Below are the code and all the weights of a small trained network. Each question names an input and a target symbol and asks about switching units off, where a switched-off unit gives its printed mean instead of its output.

import numpy as np


def w(rows, s, z=0):
    codes = np.array(rows[::2]) - 128.0
    scale = np.full(codes.shape[1], s)
    scale[-1] = z or s
    return codes * scale


def f(y):
    return np.maximum(y, 0)


def softmax(a):
    e = np.exp(a - a.max(-1, keepdims=True))
    return e / e.sum(-1, keepdims=True)


def log_softmax(a):
    a = a - a.max(-1, keepdims=True)
    return a - np.log(np.exp(a).sum(-1, keepdims=True))


def net(x, mask):
    ids = ['αβγδεζηθλμπστφψω'.index(c) for c in x.split()]
    T = len(ids)
    res = E[ids] + P[:T]
    q, k, v = (res @ M[0].T for M in (Q, K, V))
    z = softmax(np.where(np.tri(T) > 0, q @ k.T / 4**0.5, -1e9)) @ v
    res = res + np.where(mask[0], z, O[0][:, -1]) @ O[0][:, :-1]
    y = f(res @ A[0][:, :-1].T + A[0][:, -1])
    res = res + np.where(mask[1:9], y, B[0][:, -1]) @ B[0][:, :-1]
    return log_softmax(res[-1] @ U[:, :-1].T + U[:, -1])


Q, K, V, O, A, B = {}, {}, {}, {}, {}, {}
E = w([
[207,118,119,175,134,130,107,209,81,52,80,192],'α',
[129,100,117,86,41,136,41,147,112,76,102,214],'β',
[96,145,91,112,75,149,174,210,130,55,57,164],'γ',
[130,95,166,198,161,134,59,133,159,121,49,146],'δ',
[78,181,102,194,139,187,7,146,142,82,86,192],'ε',
[130,123,158,156,79,85,97,79,172,123,105,120],'ζ',
[165,154,203,114,111,136,97,168,156,112,122,111],'η',
[165,124,181,125,151,52,86,103,225,135,148,144],'θ',
[72,124,74,95,113,79,113,138,151,74,118,92],'λ',
[197,45,105,93,67,77,96,143,150,73,95,125],'μ',
[125,171,152,120,45,46,130,137,194,112,158,166],'π',
[98,133,188,162,106,127,154,137,102,117,94,153],'σ',
[123,77,143,130,110,49,152,181,121,99,98,128],'τ',
[96,34,122,94,143,93,125,98,144,105,90,213],'φ',
[95,170,124,209,105,90,76,162,141,105,97,59],'ψ',
[157,113,140,64,68,207,109,144,141,69,66,146],'ω',
],0.02)
P = w([
[85,124,200,68,171,192,144,137,146,66,96,90],'0',
[148,107,172,216,60,75,100,95,143,37,230,165],'1',
[100,151,170,100,190,202,151,132,143,98,100,100],'2',
[146,76,162,216,58,61,90,116,156,49,219,156],'3',
[120,139,127,76,180,160,157,113,96,86,78,87],'4',
[151,80,169,173,49,89,50,113,137,29,216,157],'5',
[124,155,121,85,179,162,155,128,105,123,76,107],'6',
[150,70,141,200,73,52,56,110,162,65,196,178],'7',
[131,171,114,82,176,167,151,138,113,158,64,127],'8',
[166,80,136,212,66,62,73,121,141,88,193,189],'9',
[137,158,86,57,159,132,147,144,75,172,40,119],'10',
[169,89,149,177,62,96,12,128,145,98,182,189],'11',
[138,179,99,73,154,162,140,183,103,250,32,170],'12',
[164,103,118,203,41,50,87,164,140,184,193,210],'13',
],0.012)
Q[0] = w([
[111,114,104,146,148,234,208,157,98,206,186,74],'h1',
[158,71,146,190,98,44,100,92,248,77,70,187],'h1',
[186,209,95,45,220,189,174,33,36,164,208,97],'h1',
[72,86,222,102,52,100,37,148,168,80,114,86],'h1',
],0.011)
K[0] = w([
[114,140,195,188,117,139,156,147,148,20,135,117],'h1',
[155,149,126,112,143,116,129,159,146,218,51,161],'h1',
[118,76,199,148,135,153,119,84,184,2,197,125],'h1',
[192,210,76,108,156,108,130,71,86,164,133,93],'h1',
],0.014)
V[0] = w([
[70,80,129,110,116,60,237,84,125,204,173,199],'h1',
[175,2,142,158,180,134,59,54,168,171,76,151],'h1',
[178,109,120,38,195,94,207,137,195,157,120,27],'h1',
[57,157,76,149,51,115,138,16,230,146,108,72],'h1',
],0.0093)
O[0] = w([
[78,138,186,166,115,119,191,102,132,35,170,112,125],'h1',
[44,89,159,75,147,138,67,141,254,86,96,90,254],'h1',
[120,141,103,211,148,97,213,144,211,233,172,140,148],'h1',
[59,168,236,109,49,188,130,204,80,150,115,217,128],'h1',
],0.011,0.0089)
A[0] = w([
[172,144,175,79,246,150,165,205,103,178,87,30,126],'n1',
[84,55,118,59,187,177,208,53,111,158,91,183,69],'n2',
[210,112,97,142,127,103,84,183,95,197,179,167,2],'n3',
[108,112,133,182,60,113,119,136,172,158,227,148,97],'n4',
[120,94,221,102,225,124,176,53,106,203,50,101,152],'n5',
[2,104,92,98,209,157,126,228,83,151,101,129,84],'n6',
[64,91,96,101,150,220,138,126,108,171,47,102,123],'n7',
[92,210,166,32,168,150,173,143,109,212,83,11,128],'n8',
],0.0094,0.0092)
B[0] = w([
[92,133,188,158,116,51,97,184,117,54,73,166,175],'n1',
[209,224,140,125,103,125,120,238,96,134,140,4,220],'n2',
[40,150,135,159,149,136,126,74,159,111,113,45,207],'n3',
[162,123,146,136,183,200,120,162,80,128,79,141,255],'n4',
[122,29,164,66,187,131,124,101,35,231,211,156,221],'n5',
[225,220,152,209,121,158,168,42,123,132,147,110,250],'n6',
[114,94,124,180,95,131,149,77,161,182,75,122,250],'n7',
[124,64,76,171,157,217,54,176,163,67,215,88,183],'n8',
],0.011,0.0098)
U = w([
[117,101,155,142,139,129,139,110,43,89,157,143,77],'α',
[85,171,115,151,101,77,100,172,148,162,140,108,84],'β',
[131,112,124,151,157,93,110,103,128,137,147,137,4],'γ',
[95,163,137,139,131,101,161,38,118,114,127,156,120],'δ',
[124,215,196,114,75,37,107,159,156,164,123,186,213],'ε',
[2,138,138,110,57,102,133,100,137,200,154,141,201],'ζ',
[125,129,147,162,88,10,115,121,115,140,190,169,208],'η',
[91,143,155,119,164,112,155,126,151,64,98,139,98],'θ',
[52,136,108,108,186,169,214,151,101,150,37,120,91],'λ',
[145,145,125,124,135,88,59,169,96,107,192,138,106],'μ',
[91,144,116,71,141,126,116,131,103,138,103,131,144],'π',
[107,184,136,90,162,114,161,129,149,164,121,93,173],'σ',
[188,130,76,175,137,130,165,144,159,119,183,160,161],'τ',
[131,172,127,119,59,39,114,168,211,184,121,144,143],'φ',
[142,119,99,111,152,179,178,211,161,145,65,109,2],'ψ',
[123,160,92,92,190,128,111,184,154,168,141,156,140],'ω',
],0.0067)

Each question gives the input, a string of symbols that net reads in full, and the target symbol t.
The units are the heads (4 rows each of Q, K, V and O) and the neurons (one row each of A and B). Each row of codes is followed by its name. A weight is (code - 128) times the scale printed after its matrix; where a second scale follows, it is the last column's (O, A, B and U).
mask holds one flag per unit, heads first, then neurons. A switched-off unit (its flag False) gives its mean, the last column of its rows in O or B, instead of its output. The means were averaged over made-up inputs and are rounded, as every weight is.
A unit's drop is (log p(t) with every unit on - log p(t) with that unit switched off) / (log p(t) with every unit on - log p(t) with every unit switched off).
The circuit of an input: a set's keep is (log p(t) with only the set's units on - log p(t) with every unit switched off) / (log p(t) with every unit on - log p(t) with every unit switched off). Starting from all 9 units, units are removed one at a time, each time the one whose removal leaves the highest keep (on an exact tie, the one counted first), for as long as the keep stays at least 0.8.
units of the circuit, in order: the units of the circuit, biggest drop first
most important unit: the unit with the biggest drop
top k neurons: the k neurons with the biggest drops, biggest first
drop of u: that unit's drop, to one decimal
input ψ τ ζ φ φ φ π ψ, target α: units of the circuit, in order	h1, n4
input σ δ φ λ δ ζ γ ζ, target δ: units of the circuit, in order	h1, n3
input β μ δ τ φ ζ φ π ω ζ φ τ λ β, target λ: units of the circuit, in order	n4, h1, n3
input θ ζ φ λ φ ζ φ φ φ φ φ φ μ, target φ: most important unit	n4
input ζ ζ τ φ ψ γ τ β δ λ, target φ: units of the circuit, in order	h1, n4, n5
input φ β φ δ δ φ ζ λ ζ λ θ ζ, target ψ: units of the circuit, in order	n4, h1
input ε φ θ ψ β φ φ λ λ, target τ: units of the circuit, in order	n8, n6
input τ φ φ δ λ φ β ζ ε τ α, target θ: units of the circuit, in order	h1, n1, n5
input λ τ λ σ, target λ: top 2 neurons	n4, n3
input φ φ λ γ φ φ φ ε ζ ζ ζ φ ζ, target ζ: top 3 neurons	n4, n2, n7
input ψ ε λ λ β, target π: units of the circuit, in order	h1, n6
input λ ε λ φ π ζ γ φ ε, target δ: top 2 neurons	n6, n7
input η ζ φ φ φ φ ζ ζ σ θ φ, target σ: units of the circuit, in order	n2, h1, n6
input ω λ δ φ ζ μ τ φ λ ε, target λ: units of the circuit, in order	h1, n4, n3
input ζ φ φ ζ ζ ζ ζ φ ζ ψ ψ φ, target ζ: top 3 neurons	n3, n4, n6
input σ ζ ψ δ φ θ, target θ: units of the circuit, in order	h1, n4
input ε δ ζ ζ α, target θ: top 4 neurons	n1, n3, n5, n2
input μ φ τ φ ψ σ φ π ε, target δ: top 3 neurons	n6, n7, n2
input ζ λ ε ζ σ, target α: top 2 neurons	n8, n5
input ψ ψ ψ φ ζ φ β ε, target μ: top 2 neurons	n7, n3
input φ φ ζ φ δ ε, target φ: top 3 neurons	n4, n5, n7
input ψ π α φ ζ λ φ φ λ ψ ζ ζ, target ε: drop of n8	0.3
